In the rows, 128 means zero.
Facts:
(1001) | voplo (581) | tradi laflalen
(1002) | voplo (686)
(1016) | tradi laflalen
(1035) | tradi plebraki
(1042) | voplo (856),(964),(892)
(1064) | tradi skiklol
(107) | voplo (158) | tradi skiklol
(1080) | voplo (225),(1166),(389),(725) | tradi skiklol
(1089) | voplo (519),(962)
(1126) | tradi skiklol
(1142) | tradi stamul
(1147) | tradi skiklol
(1155) | voplo (240)
(1161) | voplo (455),(534) | tradi laflalen
(1162) | tradi laflalen
(1165) | voplo (964)
(1166) | voplo (345) | tradi flagil
(1173) | voplo (1016),(670) | tradi bidi
(1187) | voplo (440) | tradi stamul
(12) | tradi bidi
(1207) | voplo (455) | tradi laflalen
(1208) | tradi stamul
(1221) | voplo (686),(581) | tradi plebraki
(1231) | voplo (523),(874) | tradi skiklol
(1233) | voplo (345) | tradi flagil
(1243) | voplo (874) | tradi flagil
(1259) | voplo (157) | tradi skiklol
(1299) | voplo (874) | tradi skiklol
(1316) | voplo (964),(646)
(132) | voplo (1165) | tradi stamul
(1347) | tradi plebraki
(1353) | tradi stamul
(139) | voplo (1162) | tradi flagil
(157) | voplo (930) | tradi plebraki
(158) | voplo (761) | tradi bidi
(166) | voplo (964),(874) | tradi skiklol
(170) | voplo (439) | tradi plebraki
(173) | voplo (908) | tradi laflalen
(184) | voplo (1316),(1208) | tradi laflalen
(193) | tradi laflalen
(204) | voplo (964),(1064) | tradi flagil
(223) | voplo (646)
(225) | tradi bidi
(236) | voplo (581) | tradi bidi
(240) | voplo (1208),(384) | tradi bidi
(271) | voplo (519),(964) | tradi plebraki
(299) | voplo (225),(715),(12) | tradi plebraki
(30) | tradi skiklol
(312) | voplo (1347),(838)
(318) | voplo (908)
(345) | tradi skiklol
(351) | voplo (1126) | tradi bidi
(384) | tradi flagil
(389) | voplo (62) | tradi plebraki
(404) | voplo (345),(964) | tradi skiklol
(412) | tradi laflalen
(43) | voplo (608) | tradi plebraki
(431) | voplo (1208) | tradi bidi
(439) | voplo (964) | tradi stamul
(440) | tradi plebraki
(455) | tradi laflalen
(492) | voplo (1042),(384),(1221) | tradi flagil
(496) | voplo (947) | tradi flagil
(50) | voplo (1243),(271) | tradi plebraki
(517) | tradi bidi
(519) | voplo (964) | tradi bidi
(523) | voplo (964) | tradi laflalen
(528) | voplo (496) | tradi laflalen
(534) | voplo (964) | tradi plebraki
(550) | voplo (173),(440)
(553) | voplo (455)
(571) | voplo (1126) | tradi laflalen
(579) | voplo (962) | tradi plebraki
(581) | voplo (856),(964) | tradi skiklol
(594) | voplo (725) | tradi bidi
(608) | voplo (686) | tradi bidi
(62) | tradi flagil
(627) | voplo (1208) | tradi flagil
(628) | voplo (97),(930) | tradi bidi
(646) | tradi laflalen
(654) | voplo (964) | tradi bidi
(663) | voplo (975),(384) | tradi skiklol
(668) | tradi laflalen
(670) | tradi bidi
(671) | voplo (908),(439),(12) | tradi plebraki
(675) | voplo (865) | tradi laflalen
(677) | voplo (964) | tradi skiklol
(685) | voplo (964) | tradi flagil
(686) | voplo (519) | tradi stamul
(697) | voplo (1208) | tradi bidi
(703) | voplo (440) | tradi stamul
(715) | voplo (1002) | tradi flagil
(725) | voplo (519)
(726) | voplo (1208) | tradi stamul
(747) | voplo (581) | tradi skiklol
(761) | voplo (931) | tradi bidi
(77) | voplo (345) | tradi bidi
(789) | voplo (271) | tradi flagil
(792) | voplo (931) | tradi laflalen
(831) | voplo (173)
(835) | voplo (193),(964)
(837) | voplo (975) | tradi flagil
(838) | voplo (1016),(523) | tradi plebraki
(839) | voplo (856),(271)
(849) | voplo (987),(1147) | tradi flagil
(850) | voplo (523) | tradi stamul
(865) | tradi stamul
(874) | voplo (856),(384) | tradi skiklol
(879) | voplo (439) | tradi flagil
(892) | tradi bidi
(90) | voplo (964),(879) | tradi stamul
(908) | tradi stamul
(914) | tradi flagil
(921) | voplo (1353) | tradi laflalen
(930) | tradi plebraki
(931) | tradi bidi
(933) | voplo (223),(839)
(944) | voplo (964) | tradi laflalen
(947) | tradi laflalen
(958) | voplo (412) | tradi flagil
(962) | tradi plebraki
(964) | tradi flagil
(97) | tradi laflalen
(975) | voplo (856),(519),(789) | tradi stamul
(980) | voplo (964),(1208) | tradi flagil
(987) | voplo (908) | tradi flagil

Known rows:
[158 120 132 102 126 168 107 141  75 121 134 110 142 147 114  77 163 152
 133 138 139 159  95  98 113 120] -> (519)
[144 149 129 108  59 172 102 134 119 134 165 108 134 136  99  90  92 153
 152 158 181 144 122 136 184  80] -> (384)
[112  61 142 111  74 138 139 138  96 122  97 130  98  75 110  82 166  91
  98 184  94 118 151  72 124 142] -> (931)
[ 95  23 112 155 118  90 131 107 146 130 115 151 112  77 142 142 115  92
 116 152 146 104 165  86 142 185] -> (792)
[163 182 158 129 154 135 111 117 144 120 129 139 146 145 174 193 112 112
 152 132 162 144 105 107 149 132] -> (166)
[153 151 151 138 139 134 135 132 126 126 138 158 136 135  99 138 123 140
 152 139 144 125 121 133 120 116] -> (1165)
[118  50 122 153 118 104 116 141 149 153 153 124 107 121  95 105 104 114
  80 120 112 106 154 106 126 156] -> (947)
[154 108 107 141 109 148 130 149  62 123 116 120 108 150 109  54 196 121
 106 127  97 118 107 104  64 129] -> (225)
[149 175 117 135 161  90 113 105 102 136 104 139 135 102 100 143 126 137
 124 138 140 140 113 154 108  80] -> (534)
[157 157 172 109 150  56 105 161  72 159 129  86 166  84 108 132 121 127
  95 155  76 139 138 164 132  96] -> (1347)
[104 186 164 155 129 146 158  91 145 129 123 123 141 151 128  75 119 166
 135 137 111 125 164 135  74 110] -> (439)
[125 103 100 103 152 151 125 134  83 111 111 117 128 142 153 124 189 128
 153 115 122 141  98 115  89 152] -> (594)
[143 136  52 151 141  87 128 122  52 123 105 104 119  90 127 130 184 132
  95 115 117 115 112 144  93 126] -> (389)
[143 124  84 143 115 136 142 138  93  98 143 112 143 142 131 113 149 150
 131 121 141 127 115 103 133 143] -> (1002)
[ 71 123 153 125 110 138 152 139 152 136 125  99 137  98 110 105 128 142
  92 132  94 109 179 116  93 144] -> (1353)
[ 65 125 145 121 122 139 154 132 160 133 124  96 134  97 127 126 127 149
 101 127  98 116 181 119  96 140] -> (1142)
[147 135 163 152  87 124 122 162 135 131 141 110 111 112 118 139 131  88
  49 145 101 102 139  77 143 152] -> (1126)

Rows:
No name comes twice in this set of rows, the named rows included.
[153 148  87 173 139 128 129 141 111 113 115 133 118 130 191 195 180  98
 124 107 145 102 103 107  97 178] | (1080)
[131 120  98 124 143 133 135 141 110 101 144 128 152 130 142 154 144 152
 158 112 150 143 109 111 135 148] | (1089)
[140 143 156  93 162 156 129 111 125 135 108 162 132 154 134 127 145 129
 175 135 130 163  92 143 105 115] | (654)
[175 189 186 161 114 135 111 130 123 135 127 149 132 144 133 143 118 104
 106 146 150 113 109  90 119 120] | (1064)
[165 154 158 118 104 140 116 137  96 119 164 119 160 145  78  85 112 169
 118 150 156 148 116  99 149  99] | (856)
[145 103 133 158 174 109 105  89 144 146 144 166 136 149 128 133  96 140
 165 127 180 136 116 132 113 144] | (944)
[135 105 110  86 132 159 125 140  88 105 121 108 135 140 139 103 167 131
 135 128 123 158  99 105 115 134] | (608)
[116 130 103 118 145  81 144 132 114 127 106 108 122  79 113 134 137 116
  77 122  95 122 132 145 140 114] | (1035)
[105 180 151 170  92 123 183  92 140 120 122 110 123 160 126  11 122 158
  89 133  63 105 176 124  89 107] | (908)
[111  93 141  90 128 141 137 153 126 126 112 129 107 120 122 113 158 102
 107 135  82 128 123 113 111 145] | (517)
[156 176 146 172 140 128 118 124 120 130 120 160 124 141 170 184 145  96
 144 127 160 116 108 111  97 149] | (404)
[157 182 187 116 154 121 107 138 133 130 131 126 161 133 186 196 115 112
 142 140 139 148 104 118 162 133] | (1231)

Now the same things, written a new way:
Known rows:
[113 115 129 117 125 125 111 135 164 141  84 136 110 172  97 109  87 114
 131  87 131 108 136 135  88 110 143 100 175 113 116 158  57 122 123 141] -> (12)
[ 96 121  99 146 114 130 129 101 117 176  73 138 113 133  81 151 114  96
 133 105 129 112 166 136  90 158 114 133 150  75  63 175  95  77  78 137] -> (351)
[123 120 140 112 142 105 108 119 163 172  65 136  99 170  95 107 109 102
 112  88 130 140 169 137  82  98 122 104 172 119 102 156  60 116  76 141] -> (173)
[103 121 130 130 144 121 101 110 150 193  60 129 100 154  95 106 114  99
 102 102 133 109 169 136  80 101 130 108 145 112  70 171  59 115  97 142] -> (831)
[127  98 132 134 105 126 119 106 132 140 110 149 154 186  99 130  67 112
 148 114  93 119 155 134 102 146 141 121 155 113 114 165  57 125  82 129] -> (962)
[118  82 135 148 126 104 107 127 140 195  92 152 116 165  96 157  98 136
 102 135  93 121 147 103 109 142 122 132 145  80  69 157  61 116 125 102] -> (1316)
[113  75 143 152 145  87 113 119 127 200  92 165  91 159  65 159 114 144
  93 132  98 156 136 101 108 151 126 127 134  82  59 162  62  74  81 102] -> (184)
[126  94 139 154 117  91 113 120 147 197  65 150 129 176  98 149  80 141
 121 130  93 110 158  95 103 156 122 149 132  82  74 142  58 117 130  99] -> (677)
[103 122 103 133 118 129 122  99 119 152 104 136 146 140  82 111 106 109
 141 112 104 125 168 136 100 136 114 127 172  81 109 165  83 100  66 144] -> (1353)
[129  95 117 142 118  91 106 123 163 151 101 158 133 183 103 154  63 113
 134 125  99 146 152 128 109 135 140 118 152 102 114 179  63 123 128 105] -> (892)
[107 116 107 137 116 128 123  90 121 173  96 140 124 140  85 120 106 102
 135 115 117 114 170 139  97 137 118 126 166  89  90 175  80  96  73 141] -> (26)
[110 103 116 119  98 129 141 128 151 148 109 140 148 166  95 104  78 142
 136  86 104 107 129 117 104 160 123 111 172  72 112 129  59 120 116 136] -> (345)
[109 108 117 137 134 106 107 115 133 188  75 119 154 139  97 144  70 130
 123 135  84 113 166 111 107 139 111 155 154 103  61 168  60 118  94 101] -> (838)
[126  89 139 147 113 108 108 121 155 192  94 143 135 179 101 149  71 134
 119 136  89 115 148 108 109 123 124 140 151  91  86 153  63 125 130  96] -> (1165)
[122  86 141 158 113  98 107  95 126 194  76 157 116 184  94 159  92  99
 110 133  96 120 171 117  97 144 143 135 130 110  71 165  80 119 110  98] -> (50)
[136  87 138 153 118  86 120 110 154 179 104 160 145 189  99 137  65 137
 134 124  98 148 166  98 108 144 136 135 138  97 117 152  61 123 134 101] -> (581)
[126  97 136 151 118 107 106 117 138 197  63 141 111 169  98 159  89 134
 108 136  87 109 159 105 104 139 116 146 135  81  61 159  73 127 129 100] -> (835)

Rows:
No name comes twice in this set of rows, the named rows included.
[ 98 108 147 150 103 129 108 111 128 194  59 126  95 175  78 143 116 101
 111  97 131  98 143 131  79 133 139 116 132 109  89 136  62 124 110 123] | (299)
[107 119 107 119 123 121 106 113 127 155 103 117 151 143  94 118  67 127
 137 133  79 126 164 133 109 144 111 155 174  98  63 171  60 113  70 125] | (1347)
[113 109 119 119 101 135 135 131 160 142  97 129 105 170  90 125  92 128
 135  82 126 106 127 136  94 146 139  97 175 105 116 149  60 125 121 140] | (225)
[108 124 102 147 123 127 135  88 120 173  87 152 133 139  89 113 111 114
 142 102 129 118 167 132  91 157 120 134 160  78  97 168  73  77  81 139] | (30)
[117 116 112 146 115 123 116 104 122 194  68 129 131 144  96 143 105 119
 128 125  89 108 169 128 103 143 112 145 157  74  62 174  76  99 100 118] | (553)
[112  95 143 142 124 107 103 115 146 190  61 130 138 178 101 152  91 117
 106 126  93 105 149 108  94 124 132 145 135 112  59 150  62 124 114 105] | (170)
[ 98 120 120 114 145 123 105 107 153 143  95 134 149 170  93 104  97  91
 134  86 132 141 166 140  85 103 149 110 176 118 105 174  59 114  68 145] | (440)
[113  98 127 143 127 116 106 118 141 188 101 152 127 162  96 149  96 135
 125 128  88 137 156 122 105 143 123 133 162  79  81 169  65 113 103 110] | (223)
[122  88 137 153 122 105 107 102 130 193  74 159  98 171  94 157 104 110
 108 135  99 116 166 113 102 140 129 133 129  87  73 174  87 112 117 101] | (933)
[104 124 103 141 133 105 108 121 128 193  63 121 150 137  93 152  88 118
 132 132  87 107 168 128 103 153 105 157 164  69  59 177  90  94 117 113] | (1173)
[128  81 145 146 105 107 108 117 148 170 103 152 151 194  97 156  60 123
 127 132  85 118 149 109 105 140 138 136 130 114 112 150  63 129 113 102] | (271)
[127 101 124 154 114  91 105 124 151 190  66 155 108 172 101 160  70 103
 122 124 102 123 161 124 101 147 126 131 129 100  87 179  87 117 132 102] | (236)
[126 101 124 145 111 102 125 124 149 175 100 155 152 178  98 116  65 137
 131 132  93 129 157 103 107 151 120 145 171  87 105 146  53 114 123 115] | (1064)

The same things again, as new rows of numbers:
Known rows:
[146 126 116 120  99 128 147 116 139 125 106 153 107] -> (837)
[145 107 163 134 140 136 123 128 138 131  96 159 117] -> (865)
[148 132 125 127 154 123 132 131 138 130 125 150 114] -> (675)
[148 150 126 127 115  14 123 140 135 137  76 159 110] -> (170)
[147 113 116 123 112 114 122 109 138 130 115 157 116] -> (139)
[135 113 116 113 107  55 148 117 141 125  99 153 105] -> (685)
[130 126 123 121  96 142 133 116 134 126 105 151 116] -> (715)
[150 157 106 133 104  69 109 137 133 130  84 163 103] -> (299)
[165 131 134 118 115  87 145 122 138 135 117 157 116] -> (1155)
[149 129 125 128 158 129 129 127 140 128 125 152 112] -> (792)
[146 116 117 122 131  61 133 121 145 128 107 161 116] -> (312)
[146 114 129 121 119  67 121 115 149 113 110 159 121] -> (1173)
[134 125 121 113 131  61 156 129 140 126 109 146 104] -> (677)
[139 111 142 130 121  99 109 130 138 128 111 167 108] -> (1187)
[141 133 122 119 127 113 154 126 138 123 114 147 103] -> (747)
[134 130 136 118 127  62 153 129 139 129  95 153 117] -> (1165)
[166 147 135 133 134  83 107 130 134 140  83 160 120] -> (157)

Rows:
No name comes twice in this set of rows, the named rows included.
[153 138 129 117 128 121 153 125 135 123 123 148 107] | (1299)
[164 132 156 116 103  89 144 117 140 120 120 153 125] | (240)
[142 124 116 118 121  56 146 126 144 124 101 159 107] | (835)
[146 136 124 117 116  86 156 127 142 126 101 154 109] | (1042)
[154 109 116 112 105  53 149 114 141 131 110 160 104] | (980)
[140 124 150 121 111 106 121 116 140 117 112 153 132] | (517)
[135 116 127 122 115  88 124 117 147 109 103 157 118] | (77)
[151 129 133 117 104 126 150 117 133 132 108 151 114] | (1243)
[155 145 117 118 118 133 154 126 139 120 121 147 103] | (663)
[134 122 155 131 125 159 149 136 138 122  84 152 105] | (686)
[127 106 164 126 127  74 144 137 136 127  85 156 109] | (439)
[149 143 149 115 122 132 165 128 130 131 117 140 118] | (874)

